Each row has a name. After each piece below comes the name of the row it's from, unless a question asks for something else. Each question is about the rows just above it. Some pieces are copies with a little noise. Places in a row count from 1.

D: [144 118 159 144 164 129]
C: [110 108 148  89 169 155]
L: [188 164 124 124 131 121]
Z: [144 149 101 128  49 139]
q: [144 118 159 144 164 129] => D
Every place of [144] in D: => 1 4

R: [148  75 184  70 124  59]
J: [177 177  81  82  82  82]
E: [148  76 183  69 124  58]
B: [113  97  73 151  72 137]
Places of [82] in row J: => 4 5 6
tags:
[69] -> j_7
[151] -> j_603
[76] -> j_191
Join E by its entry at place 4: => j_7

P: [ 91 191  73  92  78  83 192 162  83  86 109  72 192  92  79  73 105  86
 102  83  91  85  98  99 185 182 186]
Y: [118 117 127 118 137 123 118 124 128 123 119 152 124 129 161 124 129 129
 130 128 146 133 160 141 124 143 127]
H: [139 120 134 135 126 137 121 145 138 120 139 117 122 121 130 129 127 122
 145 144 116 127 136 116 122 121 120]
M: [ 88 194  70  89  75  80 196 164  81  83 106  69 196  91  77  70 102  83
  99  80  88  83  96  99 188 185 189]
N: [115 119 159 111 122 118 120 160 114 101 117 112 119 115 115 150 110 103
 133 151 105 114 113 110 120 122 120]
K: [115 124 136 115 130 113 123 138 114 114 120 130 124 116 131 135 124 119
 128 129 130 119 130 121 123 135 128]
U: [113 130 117 115 130 114 130 119 117 124 116 141 133 125 141 119 128 127
 119 113 142 125 140 136 132 144 136]
W: [141 126 123 136 119 148 129 135 149 126 134 120 131 137 135 115 121 123
 136 141 111 138 139 132 132 123 124]
V: [153  62 199 152 173 190  67  70 184 181 117 201  65 206 180 191 127 169
 126 182 155 194 144 195  77  63  63]
Table of tags by key:
[116] -> j_127
[141] -> j_430
[119] -> j_793
The tag of Y, keyed by place 11: => j_793
q: [141 126 123 136 119 148 129 135 149 126 134 120 131 137 135 115 121 123
 136 141 111 138 139 132 132 123 124] => W
Where do [153  62 199 152 173 190  67  70 184 181 117 201  65 206 180 191 127 169
 126 182 155 194 144 195  77  63  63] appear? => V

guzak: [142  97 171 144 129]
nog: [170 170 142 142 170]
zove: [151 118 139  94 132]
rigo: [ 87 113 103 183 104]
bala: [144 135 140 107 141]
Vup: [183  51 181 152 164]
noz: [128 199  51  87 145]
taka: [151 112 175 108 180]
Nekid: [131 128 127 126 128]
zizu: [127 122 125 122 123]
Zugun: [129 116 128 116 121]
siv: [151 112 172 109 176]
Table of tags by key:
[107] -> j_601
[142] -> j_647
[180] -> j_941
[108] -> j_479
[183] -> j_783
[87] -> j_809
Join taka by its entry at place 4: => j_479
Every place of [170] in nog: => 1 2 5
q: [182  51 181 152 163] => Vup

S: [128 130 121 126 126 122 128]
F: [149 163 131 124 122 135 137]
Q: [142 123 188 131 134 181 136]
A: [110  91 173 152 154 165 122]
G: [154 148 141 122 118 147 138]
T: [122 115 157 138 104 149 127]
X: [104 120 104 128 130 103 121]
key -> tag
[148] -> j_528
[147] -> j_894
[141] -> j_992
[91] -> j_46
[140] -> j_523
Look up the entry of G at place 2 in the table: => j_528
q: [128 130 121 126 126 122 128] => S
Places of [103] in row X: => 6
q: [149 164 132 124 122 135 137] => F
q: [110  91 173 152 154 165 122] => A

